Rows lie near named flat spaces through zero. A row that begins with a name and a colon came from that space; any other row is followed by the name of its block's space that it lies nearest.
j124_j668: [ 396  237  305  271  140 -191 -192 -197   67  -45 -147 -198 -121 -300
  -16 -198  -38   44   10   63   94   85  137 -245  -31  258   40  -96
  134 -127  237  -52   34]
j145_j119: [ 190  356    2   24  178 -187 -299   64  294   52    3    1 -126 -151
  -72  -61  304  -35 -179  -27   22  125  279 -199  200  -94 -271 -198
   41  -31   -3    2  -98]
j124_j668: [ 162   97  379  166  202 -109   25 -281  137    5  -61  -68 -182 -102
  -24 -221    6  -91   18  136   55  151   87 -157 -114  185  -29  -23
 -274   -2  208 -126  -27]
j145_j119: [ 129  129  294  -34  252 -113   35   -8   49  -20   64    8 -250   62
  111 -224 -242 -235   25  130  -11  -31  104  -92  145  145   85  -12
 -367  -79   78  -87 -333]
j124_j668: [  -7 -226   89   29 -282  259  150 -132 -174   82 -186 -132  -72    9
 -276 -186   22  395  125  -91  208 -115 -229  174 -160  151   61   -5
  -30 -167    8  152   28]
j909_j426: [   8  -64  -65  124 -154  -35 -208  182  116  -83 -127  -70  -11 -388
 -188   34  316  -34  194  187   75   29  128  174  -55   13  -86 -138
  142  -18  188   22   83]
j145_j119: [  61  283 -424  -67  254 -160   59  295  330  326  228  144  260   96
   45  359  296 -202 -400  -83 -140   20  180 -112  -79 -533 -222  -63
  -87  215 -355   -3   25]
j145_j119: [ 383  518  329  208  580 -184  154 -173  386 -120  130 -491  116   24
  106 -248  264  156   23 -164  290   35 -140 -302 -210  -63  -79  156
  -70 -131  150  -40  196]
j781_j332: [  85  207  320   30   90   26  168 -299 -231   14 -149   -6 -277   64
 -148 -334  -96   62  230  219  231 -116  112 -236  124  160   84  -53
 -353 -264  244   -3 -255]
j47_j180: [ 517  477  -15  141  506  -88  117  253  307 -286   64 -104  361  -80
   54   96  245  250   -1 -199  101 -130 -111   90  -44 -293  -85   89
  271 -103  339  -71  284]
j909_j426: [  71   61  349  -18  247  -75  -69 -283  109    1   28  -21 -320  103
  128 -239  -66 -159 -133  -43   48  240  119 -222  181  242  -28  -18
 -270  131    7  -60 -131]
j781_j332: [  39  -73  -29  103  -71  -68  -12   66  -49 -156  -63 -131  -22 -131
 -118   10   -2    9  199  128   72 -102  -24  229 -147  -65  -38   29
   57  -44   58 -100   18]
j145_j119: [-380 -440 -483 -221 -409  171 -139  270 -354 -144   58  266  -85   79
  -86  242 -167 -131  202  108 -132 -103  112  331  178 -222 -235   19
  102  175 -213  -91  -92]
j781_j332: [ -30  149 -104   80   59 -151  244 -111  -64  192  -24  124   95  145
  -84  226  -94  -62 -219  124 -137  -83  -15   81 -258 -302   49   53
 -202   10 -199 -170  -57]
j145_j119: [   6 -264 -287 -210 -188   14 -173  485 -352   76   77  426 -148   -1
  204  232 -692 -431  -95  155 -376 -187  249  181  394   73  235  -99
  -10   88 -202  -45 -455]
j124_j668: [-245  -10 -254 -148  -58  252   28  432   96  172  200  180  258  -49
  116  173  125 -122   28   39 -171  -38    2  -72   95  -84   46    8
  -85  -46    7  176    4]
j909_j426: [ 118  132  181   39  128   66  -49 -239  231   58  -17    6    0  -12
  -51 -169  277  206 -118 -178   72  210   18 -267    0   79 -224  -64
    1   14  149   55  176]
j47_j180: [  24  197  147   51  125  -80  152  -68   94 -196  -35 -140  228   69
   54  -10   80  216   36  -94   33  -92 -290  113 -121  -34  177  124
  171 -184  169    4  145]
j909_j426: [  17 -183 -208   -4  -97  -71   58  104  -23   81   15   58  108  -34
  -25  151  -24 -128   11   66  -39  -68   61   85 -165 -139  -25  -42
   48  151  -96  -17   42]
j781_j332: [ -11 -160  188  118  -84   83   20  -20  -86 -179 -203   14 -160 -183
 -162  -39    9   27  178  180   61   12  -51  375  -28  165  126    4
  -98  -30  256  -87   -6]
j47_j180: [-209 -316 -231 -182 -245   78   12   93 -164   67   35   64  -36  163
    2   96 -117  -46  -29  -76  -28  -64  -43  167   50  -48   23   -1
   39  140 -294   79  -81]
j145_j119: [-173 -299 -304 -226  -99  134   55  315 -370  -13  141  353 -217  216
   57  194 -506 -342   48  166 -203 -166  161  285  248 -169  -36   63
 -307  173 -257 -177 -368]
j47_j180: [  16  274 -234 -120  276   -3   58  380  498    5  256   57  351   96
   37  168  428   87 -183 -229 -103  -22 -107   86  -57 -450 -299   36
   21    3  -50   30  131]
j47_j180: [-138 -157   27  126 -209   45   96 -293 -154  126 -106 -133   76    1
  -43   46  -32  120  -31  -12   31   67 -156  -44 -274  110  150   76
   82   31 -109   35  198]
j47_j180: [ 110  103 -178   -3   13 -240    0 -100  234  150  -45  130  201   29
 -113  149  300   66 -264 -107  -52   42   89  -69 -179 -296 -220 -162
  199  135  -92    3  149]
j909_j426: [ 274  111  425   41  340 -146   17 -276   99 -221  -92  -30 -336   70
    1 -277  -37  -38   -3  -11  160  115   78   30  150  165  -45  -23
 -217   71  222 -155 -119]
j47_j180: [ -55 -175  -61  105 -298  -39 -121 -150 -501 -119 -265   57 -277 -110
 -162   89 -299  -47  138  248   32  -64  144  213  101  101  136  -32
  111    9  -31 -144 -120]
j909_j426: [-173 -207  105  -28 -265   -5   39 -229 -226  337 -153  -98 -305   29
 -100 -146 -101 -138  -35  145  143   14   86 -108    1  273  276 -128
 -262   14 -265  173 -264]
j47_j180: [  55   75 -125  -92  -73  -53  -29  159  224  169    4   81  304  -55
   25   59  230  109 -145 -150  -72  -55  -36 -120  -21  -45   56 -162
  274  -74   30  243   85]
j124_j668: [ 143  209  309  121  133  -64   92 -356 -189 -151  -89  -23   44   81
  144 -115 -311  150   17  -20  -30  -13 -123 -217   11  209  230  116
  121 -182  239  -89   69]
j781_j332: [ -15   17   99   22   70  135  176 -120 -243   14  -16   47 -172  130
  -33  -58 -228  -10   66  102   50  -49    2    3   47   33   65  103
 -313  -42    3  -99 -130]
j909_j426: [ 101  -81  103  -63  -62 -137   58   22   41 -249 -126   14  -60   23
 -195 -165   19  141  207   42   85 -217  -87  342  -57  -75  -88  -79
   49 -146  193  -60 -133]
j47_j180: [ -68 -166  -92   25 -216  -74 -131  -52 -167 -186  -45  -12   34  -21
    6   75 -200   59   75   -8 -104  -41  -69  137  -62   -4  -39   52
  311    0  -40 -108   74]
j909_j426: [-132   -9   88  -29  -92   29  185 -133 -244   38  -98  145   48   93
   36   16 -201  -16   59  140  -60 -105  -66  -28   20  108  311   22
  -68 -123  113   30  -82]
j781_j332: [ -13    8   16    8   40  113  -79  206  113   -6    8   81  -62 -137
  -31   32  103  -60  -14   52  -52   65   48  143  105   35  -16  -30
 -124    1   90   -1  -47]
j145_j119: [ -56  -97  -47 -168  120   -4   94  197    2 -106  239   78  122  185
  295   30 -296 -210   66  -37 -156  -97  -72  -19   67  -26   70  127
  -44   58  -22  -35  -78]
j909_j426: [-341  -76  151 -116 -154   -2  -95  -61   -2    2  -22   29 -157  -26
   20 -157   75 -177  158  194   -8   62   64  -93  152  206   97  -75
 -160  -90   79   94 -185]
j124_j668: [ 132  268  -55  129   64 -115  -37   21  -37  -65  -31 -119  221 -113
   78  105   10   88   13   -2    5  -75  -27 -136  -30  -42  142   34
  313 -142   90   19  146]
j909_j426: [  11  282   72   64  214  -75 -160  127  361 -201   44   77  160 -160
   58   92  310   17  -79  -20 -150  154  -11   64   59  -94 -129    8
  130  -47  267  -91  162]
j47_j180: [  95  123  283  165   42 -188  189 -515  -23  117 -247 -105  -11   22
 -107 -104  130  114  -89   48  174   69  -39 -159 -220  124  212  -62
  -21  -17  101   28  110]
j145_j119: [ 328  359   36   31  276 -222   60 -129  394  442   24   21  184   38
   48    6  286   26 -495 -221    1  120  116 -442 -104  -85   -4 -202
    3   72 -135  179   64]
j909_j426: [ -66 -135 -183  -55 -123  -48  -83  197   41   30   63  -20   21  -46
  -16   75    8 -104   24   26  -48  -56   37  109  -47 -100  -78  -37
   53   54 -153   13  -55]
j124_j668: [  81 -149  -89   24 -115    8 -225  113   84  -69   14  -68   32 -169
    7    6   49   44   23 -104  -17   66   26   25   -6   61 -141  -51
  276   75   -1   33  127]
j124_j668: [ -81 -244   19   65 -200  -94  -83  -92  118  -47 -106    6  190 -187
   19   77  157  -12   24    9  -70  122  -65   65 -202  130   78  -70
  313  126  147   55  269]
j909_j426: [  19  -58 -130   -4  -79   82   35   58 -260  212  -12   49  -57   26
   59  116 -257 -103 -109   29  -26  -50   79  -69   90   71  221   -4
  -54   52 -208   65 -110]
j909_j426: [ -46 -175 -206 -158  -14  -68  133  181  -31 -218  165 -110   60  238
   -5   -2 -118    9  208  -71   59 -256 -144  270 -118 -306 -200  128
   29   29 -175  -95  -66]
j124_j668: [  -6   30  -16 -166   77   -6  102   89  104   62   45   56  -40  160
  -32  -71  109   -8  -42  -64   69  -80    5   42   97  -97  -33  -66
 -157   -3  -65   91 -157]
j47_j180: [ 237   54 -110  -38  202  -28 -142  245  185 -151  168   16   23  -42
   78   -4   19  -48   22 -115  -22    5  117  -20  103 -143 -310   -5
   93   96   47  -84   34]
j781_j332: [-154 -311 -297 -143 -452  116  -72  237 -626   17  -72  153 -111   59
   32  155 -639  -72  105  111 -147 -307   12  216  238  103  324    2
  179 -109 -257   48 -317]
j47_j180: [ 211   32 -131   50  127 -120  156  -14  -48 -133   25  -69  268  114
  108  171 -106  105  -48 -165   19 -114 -144   77 -158 -180   67  117
  305   98  -27  -64  229]
j124_j668: [ -84 -176  108 -176   30  146  213  -93   11  121   20  135 -248  268
 -133 -179   -3    2  -35  -35   85   -7  -16  117   37  -22 -127  -24
 -475   81 -101    6 -224]
j781_j332: [ 327  124  112  208  165  -23  183 -244 -353  119 -179   83 -355   63
 -192   19 -386  -22 -142  167   73  -59  166   96  -29  -43   53   29
 -389   34 -101 -274 -220]
j781_j332: [  -8 -100 -125    9 -212 -150 -174  159   -2 -134 -105   75  123 -217
  -39  111   37  -44  114  112  -95  -84   55  161   -9   -9   43 -123
  351  -37  140   12   36]
j124_j668: [ 228  -35  173  298 -107    1  -74 -300 -454 -421 -238 -199  -22 -177
   -9  -43 -386  276  300   49  100  -67 -128   74  -66  248  165  169
  453 -145  310 -192  251]
j124_j668: [ -24  -11 -167  -42  -37  -15  -79  197   84    3   52   79  203  -97
   93  145  100  -70   -8  -16  -90    1   41  -36   39  -48   27  -49
  212   48   49   82  106]
j781_j332: [ -84 -254 -366 -162 -263  313  -69  394 -417   34   62  179 -126   55
  -26  146 -388  -16   79    0  -84 -203   62  215  280  -45    8   30
   -6   -9 -236   32 -229]
j781_j332: [  72  319 -256  -35  199   -7  146  191  371  330  115  162  227   72
 -166  186  442   79 -324  -97  -59   -8   67  -48 -147 -481 -298  -92
 -202   17 -162   36   33]
j145_j119: [ 178  110 -356  -69  209  -67    3  265  176   70  189  111  168  100
   54  252  101  -68 -234 -175  -75  -15  113   14    7 -405 -274   -4
   73  225 -227  -62   77]
j781_j332: [ 163 -142  -34   68 -151 -165 -137 -146  -29  -60 -104 -254 -111  -59
 -146 -114   30  136   54  -97  188  -30   16   42 -140    2 -163  -75
  260   55 -144   -1   55]
j781_j332: [-139  -25  138   10  -46   -2  -92   45  142 -111  -76  111  -13 -182
  -39  -28  192  -81  110  165  -70   89   32  114   49  111   28  -74
  -35  -49  284   -6    4]
j781_j332: [ 149  -93  393  110  104  135  -73  -52  -97 -327 -106 -156 -180 -199
  130 -233 -141    2  291   48  160   83  -58   56  197  483  266   72
   40  -46  427   11   61]
j47_j180: [   2  174   31    2  163  -39  150  -98  188  220  -16  127  -32   74
 -136   19  273  -40 -189   50   25   79  101  -58  -71 -177 -113  -83
 -329   60  -34  -17  -50]
j145_j119: [ 120  148   72   -9  254   99    3  129  362  155  164   -2  151    3
  161    7  160   30 -277 -240  -89  164  -78 -145    6   34  -22   22
  -69   57  -13  102  117]
j145_j119: [-244   -3 -325  -84 -172   -2  -47  264  -73  122   56  245  263  -26
  119  360  -54 -159 -136   77 -293  -50   24   45   57 -141  176  -15
  175   13 -123   53    4]
j145_j119: [  56  185  456   21   76 -120  156 -513   67  101 -228  226   53   98
   25 -174   18  149 -211  -23  -76  116  -76 -256   -3  282  278 -124
  -21 -134  332   73   24]
j909_j426: [ -33  140  120   32  278   43  -38  -78   91 -189  196   61  107   47
  296   23  -87 -113   11  -39 -153  198   -2 -255   84   47  -88  182
   -2   83  192 -153  190]
j124_j668: [  86   30  280  -41  125   32  253 -408 -203  -13  -80  138 -146  317
    9 -175 -292  133  -75  -71   30  -20  -85  -90   44  107   83   65
 -216  -30   70  -88  -97]
j145_j119: [-106 -392  -85  108 -484  354 -184  -16 -392  -60 -202 -196 -171 -223
 -213  -44  -83  300  233  -36  172    5 -107  212   15  288   52   31
  254  -55  -46  115  132]
j47_j180: [  70   63   81 -180  348  226   35  496   47 -284  312  -84  -86  106
  300 -146 -241 -158  246  -65   34 -138  -79   98  374   79   67  199
 -246  -92  122    6 -222]
j124_j668: [-151    1   11  -97   41   80   37  102  404  237  189    9  200   26
   75  -44  291  -17 -143 -128 -106  123  -93 -178 -140  -25 -113  -26
 -143   12  -54  162   78]
[-255 -233 -185  -81 -249  171   62  214  -77  -12  -16   76   63    6
 -122  134   43   58   86   41  -60 -102 -143  367  -62 -101   25   39
  -21  -24  -73   34  -14] : j781_j332
[-211  239 -299 -198   21  217  248  299  -29  324  165  256  385  195
  128  242   65   23 -158  -53 -162 -166  -74 -205  116 -217  216   25
  -87 -159 -101  244  -39] : j124_j668
[  47  116    7  -40  236  105  257    0  127   76  129   38   83  165
  -19  -43  132   41    7  -44   73  -27  -33  -94  -90 -188 -155   72
 -294   19   40  -18   38] : j124_j668
[ -42  -80  155  -37  -16  -60  199 -180  148   15  -88 -152  -43  130
 -180 -174  244  157   35  -62  204  -47 -175  171 -208  -38  -20  -27
 -140  -23  -23   69   -9] : j124_j668
[  36  222   85   20  227 -101  238 -157   15   74   26   24   37  177
   25    7  -11  -46  -82   51   22  -38   -9 -108  -82 -136   59   59
 -230  -20  -11  -75  -47] : j145_j119
[-135 -195   92  -27 -242  167   -2   -9 -282   75 -160  189 -169  -80
  -53  -31 -222  -63   81  186  -62  -30   45   88  154  279  272  -72
 -128  -81  106   64 -182] : j124_j668
[ 160 -130 -159 -105  125   11  -78  253  -64 -288  289  -52    2  165
  213   -8 -440  -51  115 -175 -108 -133  -52   81   66 -146 -274  193
  119   78 -135 -198  -45] : j909_j426
[-253 -365  -68  -47 -222  266   10  -76 -425  -81  -28  184 -394  119
 -161   10 -343  -82  158  178  -40   17   78  277  100    4 -178  111
 -351  122 -138 -235 -190] : j781_j332
[  69   45  108  -22   56  -90   12   71   80   -7  -79  -92 -219  -54
 -150 -156  146  -74  101  124  187  -80   93  139   66    7   12 -114
 -215  -61   32   35 -228] : j124_j668
[ -64 -276   49  -28 -162  160   15  -77 -491 -505  -94   63 -139   92
    7  -49 -452  134  398   60   23 -153 -135  322  161  121   41  190
  177  -59  233 -200    6] : j145_j119
[ 274   48 -107   26  143 -247    2  -34  -18  -86   50  283  100   60
   69  144 -293 -126 -113   32 -237  -57  166  -45  -75 -234 -213  -27
  118  132   54 -277    7] : j47_j180
[   1 -123 -140  -69 -116  252  197   89 -290  -49  -46   69    2  101
 -153   -7  -90  196  219    5  135 -220  -70  158   37  -92  -14   51
  -53  -87   55   37  -24] : j781_j332
[  71   29  325   80   90  106   89 -213    0  155  -78  -97 -192  -64
  -23 -255   31  -19   49   79  171  105   47 -231   15  312  149  -41
 -311  -50  144   99  -63] : j47_j180
[-161   92 -234 -113 -153  314  264  111 -133  500   17  273  288  134
  -30  185   29  160 -233  -67 -126 -111  -78 -215    0  -77  232  -44
 -125 -147 -137  284  -10] : j124_j668
[  50 -180 -160  159 -332  -10  -15  -76 -338  -29 -309   34  -19 -179
 -272  179  -59  158   68  129   60 -110   14  312 -132  -23  115  -69
  263    0    9  -47   90] : j145_j119
[ 128  112 -375 -124  381  -41 -119  520  199 -261  425    5  141  155
  307  279 -125 -212 -109 -226 -177  -18   33  151  167 -428 -336  215
  106  250 -250 -219   44] : j909_j426
[ 117  148   41  204   86  116 -269    6  143   36   52   86  159 -316
  159  110   47    0 -141  -41 -218  301  110 -328   30  177  -82   11
  211   41  221  -39  309] : j909_j426
[ 106   76   43   74   45  -15    1   71  -45 -149 -116   56    2 -136
  -65   38   36   20  107  114   33  -57   36  157   61    7   83  -28
   57  -65  237  -49   13] : j909_j426
[ -69  -79 -307  -72 -149  101  -75  334 -265  -38   27  319   -6  -65
  -29  226 -253 -156   99  199 -204 -156  178  162  184 -155  -43  -25
    2  -18    7 -107 -165] : j781_j332
[  32   75 -155  122  128  -66 -136   77   56 -210  163 -232   15  -39
   45  105   12  -27   66  -39   11   56    2   49 -111 -231 -304  184
  110   97 -145 -222  160] : j124_j668
[ -78   68  -96  -65   -4  -43   39  -42  115  143   21  159  185   76
   34  121  151   10 -190  -74 -109   58    6 -120  -28 -109  -13  -60
   74   58  -41   69   90] : j145_j119
[ -30  194  -97   31  -67   61  -91  102  -38  365    8  161   97 -120
   78  143  -66  -85 -251   58 -204   47  134 -307  101   84  195 -100
  -13 -107  -96  137  -81] : j124_j668
[   0   13 -146   74    3    9   77 -153  -92  -79   50 -140  128  158
  -19  115  -41  217  -55 -177   27   -9 -167   36 -203 -217 -162  183
  176   58 -194 -120  230] : j124_j668
[-127  -47 -206 -106   91  -44  -17  121  -87  -47  143  180 -212  169
    1  150 -148 -295  -41  127 -106    7  197  157  127 -288 -250   57
 -292  208 -245 -247 -215] : j47_j180
[-100   57  -80  -69   56  121  136  125  -16  -61  123   10  144   77
   36    1   45   24  188   34   24 -111  -62  -52   -3 -126  -50   95
  -75  -94   94   20   33] : j781_j332
